Below are the code and all the weights of a small trained network. Each question names an input and a class and asks about switching units off, where a switched-off unit gives its printed mean instead of its output.

import numpy as np


def w(rows, s, z=0):
    codes = np.array(rows[::2]) - 128.0
    scale = np.full(codes.shape[1], s)
    scale[-1] = z or s
    return codes * scale


def norm(h):
    return h / np.sqrt((h * h).mean(-1, keepdims=True) + 1e-5)


def f(y):
    return y / 2 * (1 + np.tanh(0.7978845608 * (y + 0.044715 * y**3)))


def log_softmax(a):
    a = a - a.max(-1, keepdims=True)
    return a - np.log(np.exp(a).sum(-1, keepdims=True))


def net(x, mask):
    res = np.array(x, float).reshape(1, 8) / 4 @ E
    u = 0
    for l in range(2):
        y = f(norm(res) @ A[l][:, :-1].T + A[l][:, -1])
        res = res + np.where(mask[u : u + 13], y, B[l][:, -1]) @ B[l][:, :-1]
        u += 13
    return log_softmax(norm(res)[-1] @ U[:, :-1].T + U[:, -1])


A, B = {}, {}
E = w([
[126,129,128,126,129,126,130,128],'x0',
[124,133,124,123,129,128,129,126],'x1',
[185,105,9,110,159,76,69,179],'x2',
[135,118,136,133,131,122,127,133],'x3',
[120,137,120,121,127,132,130,121],'x4',
[143,78,142,71,15,56,75,50],'x5',
[128,129,126,128,126,129,128,128],'x6',
[253,193,158,27,126,166,161,127],'x7',
],0.015)
A[0] = w([
[227,177,158,60,147,177,154,141,29],'L0N0',
[103,150,114,113,115,81,144,130,81],'L0N1',
[112,81,128,98,17,56,92,61,18],'L0N2',
[123,84,174,159,149,119,142,119,140],'L0N3',
[113,157,252,109,100,193,174,83,122],'L0N4',
[133,120,60,131,139,86,104,146,117],'L0N5',
[129,173,216,113,115,166,152,109,147],'L0N6',
[131,94,141,70,49,61,96,55,223],'L0N7',
[81,157,84,96,146,167,130,56,103],'L0N8',
[232,166,137,88,106,142,154,114,146],'L0N9',
[41,140,226,150,102,160,148,97,175],'L0N10',
[177,124,139,71,49,86,108,63,3],'L0N11',
[91,133,120,167,141,111,119,132,140],'L0N12',
],0.018,0.0055)
B[0] = w([
[150,159,65,205,120,136,123,80,228],'L0N0',
[162,106,113,172,116,160,146,122,129],'L0N1',
[163,160,88,247,228,113,120,81,224],'L0N2',
[102,156,112,133,133,172,148,134,148],'L0N3',
[94,116,108,134,152,49,213,126,233],'L0N4',
[150,74,103,138,136,85,136,170,183],'L0N5',
[132,103,155,167,127,85,176,123,202],'L0N6',
[96,163,127,79,1,96,124,97,250],'L0N7',
[115,109,143,150,139,147,135,142,134],'L0N8',
[166,124,160,77,170,132,115,110,228],'L0N9',
[146,143,164,135,115,222,30,140,216],'L0N10',
[122,80,173,59,141,167,154,196,215],'L0N11',
[88,104,142,103,118,124,127,138,163],'L0N12',
],0.033,0.018)
A[1] = w([
[137,52,61,90,237,141,121,173,8],'L1N0',
[181,157,109,136,141,177,73,132,24],'L1N1',
[82,96,161,68,95,88,176,131,2],'L1N2',
[153,119,168,39,87,133,177,137,118],'L1N3',
[242,194,92,46,146,165,53,155,132],'L1N4',
[122,59,205,109,154,163,116,229,110],'L1N5',
[43,114,113,138,121,107,38,177,60],'L1N6',
[64,231,192,138,90,224,64,121,94],'L1N7',
[165,134,138,3,60,179,59,139,44],'L1N8',
[69,57,124,89,156,218,156,232,159],'L1N9',
[159,119,198,31,97,116,161,127,66],'L1N10',
[109,75,66,122,163,65,125,63,129],'L1N11',
[33,129,74,140,66,85,137,169,111],'L1N12',
],0.021,0.0038)
B[1] = w([
[180,153,95,125,141,139,159,6,215],'L1N0',
[112,172,169,77,159,121,106,79,167],'L1N1',
[190,191,147,66,142,127,91,88,168],'L1N2',
[147,97,167,91,92,79,111,136,185],'L1N3',
[169,91,121,177,143,201,34,158,214],'L1N4',
[80,154,134,55,166,153,105,162,201],'L1N5',
[181,160,114,136,83,62,190,120,204],'L1N6',
[113,65,190,169,93,171,134,73,225],'L1N7',
[103,38,94,177,161,128,194,254,177],'L1N8',
[77,124,153,53,201,136,130,194,228],'L1N9',
[149,83,145,67,84,109,161,158,193],'L1N10',
[68,165,174,132,133,135,103,221,251],'L1N11',
[121,124,32,103,89,153,106,121,199],'L1N12',
],0.039,0.014)
U = w([
[10,103,233,79,177,205,135,158,135],'0',
[86,100,160,231,33,165,105,15,159],'1',
[112,174,158,242,226,79,235,115,160],'2',
[175,145,218,31,62,29,186,89,89],'3',
[82,174,31,1,200,114,165,139,139],'4',
[91,164,22,164,33,61,68,182,227],'5',
[207,154,99,163,227,196,52,83,105],'6',
[215,12,134,123,86,123,79,241,5],'7',
],0.016,0.0017)

Each question gives the input, the list of numbers given to net, and the class t.
The units are the neurons (one row each of A and B). Each row of codes is followed by its name. A weight is (code - 128) times the scale printed after its matrix; where a second scale follows, it is the last column's (A, B and U).
mask holds one flag per neuron, layer by layer. A switched-off neuron (its flag False) gives its mean, the last column of its row in B, instead of its output. The means were averaged over made-up inputs and are rounded, as every weight is.
A unit's drop is (log p(t) with every unit on - log p(t) with that unit switched off) / (log p(t) with every unit on - log p(t) with every unit switched off).
The circuit of an input: a set's keep is (log p(t) with only the set's units on - log p(t) with every unit switched off) / (log p(t) with every unit on - log p(t) with every unit switched off). Starting from the 12 units with the biggest drops (on a tie, the unit counted first), units are removed one at a time, each time the one whose removal leaves the highest keep (on an exact tie, the one counted first), for as long as the keep stays at least 0.8.
circuit, biggest first: the units of the circuit, biggest drop first
k most important neurons: the k neurons with the biggest drops, biggest first
top k neurons in layer l: the k neurons of layer l with the biggest drops, biggest first
input [-3,-1,1,7,8,3,5,6], class 7: top neuron in layer 0 -> [L0N9]
input [-5,7,1,-7,2,4,0,1], class 7: 2 most important neurons -> [L0N7; L0N11]
input [-7,-7,2,8,0,-3,8,1], class 6: top 2 neurons in layer 0 -> [L0N4; L0N7]
input [3,-4,1,-6,-1,-4,5,-3], class 4: 3 most important neurons -> [L0N2; L0N7; L0N10]
input [0,-2,-3,-8,5,8,-7,0], class 1: circuit, biggest first -> [L0N2; L0N7]
input [8,6,4,8,-8,0,-4,-3], class 4: 2 most important neurons -> [L0N0; L0N2]
input [3,-1,-4,-6,-8,8,2,0], class 1: circuit, biggest first -> [L0N2; L0N7]
input [-5,1,8,-4,1,-7,-7,1], class 6: top 4 neurons in layer 0 -> [L0N7; L0N4; L0N11; L0N6]
input [-1,-2,0,3,-2,-4,-7,7], class 2: 2 most important neurons -> [L0N0; L0N10]
input [-2,5,4,-4,5,-2,-4,0], class 4: 3 most important neurons -> [L0N2; L0N7; L0N0]
input [-7,1,1,7,5,-2,6,-1], class 4: 4 most important neurons -> [L0N2; L0N0; L0N7; L0N10]
input [6,-3,-7,3,8,-3,2,2], class 2: 2 most important neurons -> [L0N4; L0N7]
input [-4,0,3,-8,4,-2,6,-7], class 4: 3 most important neurons -> [L0N7; L0N0; L0N2]
input [4,3,-8,-1,7,-7,-5,3], class 2: most important neuron -> [L0N4]
input [-6,-2,7,-4,-1,0,1,-4], class 4: 3 most important neurons -> [L0N0; L0N7; L0N2]
input [4,-7,6,5,6,-6,0,-8], class 4: 2 most important neurons -> [L0N7; L0N2]
input [8,-6,4,4,6,0,-5,1], class 6: top 4 neurons in layer 0 -> [L0N7; L0N4; L0N11; L0N5]
input [0,4,-7,0,8,-4,-4,2], class 2: top 4 neurons in layer 0 -> [L0N4; L0N7; L0N11; L0N6]
input [0,-6,1,-8,2,8,1,-5], class 5: top 3 neurons in layer 0 -> [L0N7; L0N10; L0N2]
input [-7,-7,7,-1,4,0,-2,6], class 6: circuit, biggest first -> [L0N0]
input [-6,-7,2,-6,-1,6,-3,-2], class 5: top 3 neurons in layer 0 -> [L0N7; L0N2; L0N10]
